Here is a tiny trained network, its code and every weight. The questions are about switching its units off for an input and a class, where a switched-off unit gives its printed mean instead of its output.

import numpy as np


def w(rows, s, z=0):
    codes = np.array(rows[::2]) - 128.0
    scale = np.full(codes.shape[1], s)
    scale[-1] = z or s
    return codes * scale


def f(y):
    return np.maximum(y, 0)


def log_softmax(a):
    a = a - a.max(-1, keepdims=True)
    return a - np.log(np.exp(a).sum(-1, keepdims=True))


def net(x, mask):
    res = np.array(x, float).reshape(1, 6) / 4 @ E
    y = f(res @ A[0][:, :-1].T + A[0][:, -1])
    res = res + np.where(mask, y, B[0][:, -1]) @ B[0][:, :-1]
    return log_softmax(res[-1] @ U[:, :-1].T + U[:, -1])


A, B = {}, {}
E = w([
[151,204,162,195,76,187,86,184,137],'x0',
[108,40,161,254,160,187,142,71,168],'x1',
[118,118,126,120,127,148,122,126,106],'x2',
[196,123,9,203,145,101,134,166,48],'x3',
[128,130,138,125,132,131,123,121,116],'x4',
[74,108,174,137,42,77,189,144,94],'x5',
],0.012)
A[0] = w([
[90,153,240,39,144,179,134,77,195,3],'n0',
[82,142,123,92,67,144,120,102,223,47],'n1',
[158,157,106,3,78,60,41,176,95,30],'n2',
[132,169,77,102,235,176,34,106,166,99],'n3',
[99,97,108,41,242,57,205,70,116,55],'n4',
[94,96,129,140,205,104,196,109,120,106],'n5',
],0.0075,0.0058)
B[0] = w([
[166,158,2,152,141,129,186,79,98,247],'n0',
[97,183,98,103,187,179,184,165,48,183],'n1',
[130,21,125,216,137,175,109,46,207,255],'n2',
[11,110,180,131,55,26,191,161,90,234],'n3',
[128,194,136,55,106,184,65,176,124,243],'n4',
[86,116,156,149,168,126,58,242,136,188],'n5',
],0.0092,0.0097)
U = w([
[175,144,2,156,205,114,184,143,52,54],'0',
[120,126,147,129,140,126,128,139,128,245],'1',
[97,46,140,175,176,174,105,84,230,68],'2',
[128,150,161,128,145,118,129,151,141,239],'3',
[35,119,180,115,49,35,196,145,110,55],'4',
[120,222,152,128,105,238,39,224,156,72],'5',
],0.0096,0.011)

Each question gives the input, the list of numbers given to net, and the class t.
The units are the neurons (one row each of A and B). Each row of codes is followed by its name. A weight is (code - 128) times the scale printed after its matrix; where a second scale follows, it is the last column's (A, B and U).
mask holds one flag per neuron, in row order. A switched-off neuron (its flag False) gives its mean, the last column of its row in B, instead of its output. The means were averaged over made-up inputs and are rounded, as every weight is.
A unit's drop is (log p(t) with every unit on - log p(t) with that unit switched off) / (log p(t) with every unit on - log p(t) with every unit switched off).
The circuit of an input: a set's keep is (log p(t) with only the set's units on - log p(t) with every unit switched off) / (log p(t) with every unit on - log p(t) with every unit switched off). Starting from all 6 units, units are removed one at a time, each time the one whose removal leaves the highest keep (on an exact tie, the one counted first), for as long as the keep stays at least 0.8.
circuit, biggest first: the units of the circuit, biggest drop first
most important unit: the unit with the biggest drop
k most important neurons: the k neurons with the biggest drops, biggest first
input [3,6,-6,4,-5,-7], class 4: 3 most important neurons : [n3, n2, n0]
input [-3,-5,5,1,-6,6], class 1: 2 most important neurons : [n3, n2]
input [-3,3,-6,5,2,-3], class 3: 4 most important neurons : [n0, n2, n1, n5]
input [-5,2,-8,6,0,6], class 3: 2 most important neurons : [n0, n3]
input [-7,-2,2,-2,-3,6], class 5: circuit, biggest first : [n4, n3]
input [1,-1,6,4,2,-5], class 3: 3 most important neurons : [n0, n3, n1]
input [8,5,-5,-8,-1,-6], class 0: circuit, biggest first : [n0, n1]
input [-4,-1,8,1,-2,-2], class 3: circuit, biggest first : [n0]
input [-7,0,6,4,-6,1], class 5: circuit, biggest first : [n4, n0, n5]
input [-7,0,-2,3,-7,-7], class 1: circuit, biggest first : [n3, n4]
input [4,0,-3,-6,-2,6], class 0: circuit, biggest first : [n0, n3, n1]
input [-4,5,8,4,-5,7], class 3: 3 most important neurons : [n3, n2, n0]
input [6,-6,-1,-2,8,8], class 1: circuit, biggest first : [n3, n2]
input [0,7,-7,-7,5,-2], class 0: circuit, biggest first : [n0, n2]
input [7,-7,-3,3,1,4], class 2: circuit, biggest first : [n2, n4]
input [-5,2,2,4,2,-1], class 5: 2 most important neurons : [n0, n4]
input [-8,5,4,6,1,5], class 5: circuit, biggest first : [n4, n5, n0]
input [6,0,8,-1,-1,-6], class 3: circuit, biggest first : [n3]
input [-8,-4,1,1,-2,4], class 5: 2 most important neurons : [n4, n3]
input [-1,3,-1,3,-8,-2], class 1: circuit, biggest first : [n0, n2]
input [-3,2,7,-2,2,5], class 3: circuit, biggest first : [n3, n2]
input [-8,-4,-5,-1,-7,5], class 5: 2 most important neurons : [n4, n3]
input [-4,-4,-7,2,4,-6], class 3: most important unit : n4
input [-2,3,-1,-8,3,8], class 0: 3 most important neurons : [n0, n3, n1]
input [8,-8,-1,-4,-1,6], class 2: 3 most important neurons : [n2, n4, n3]
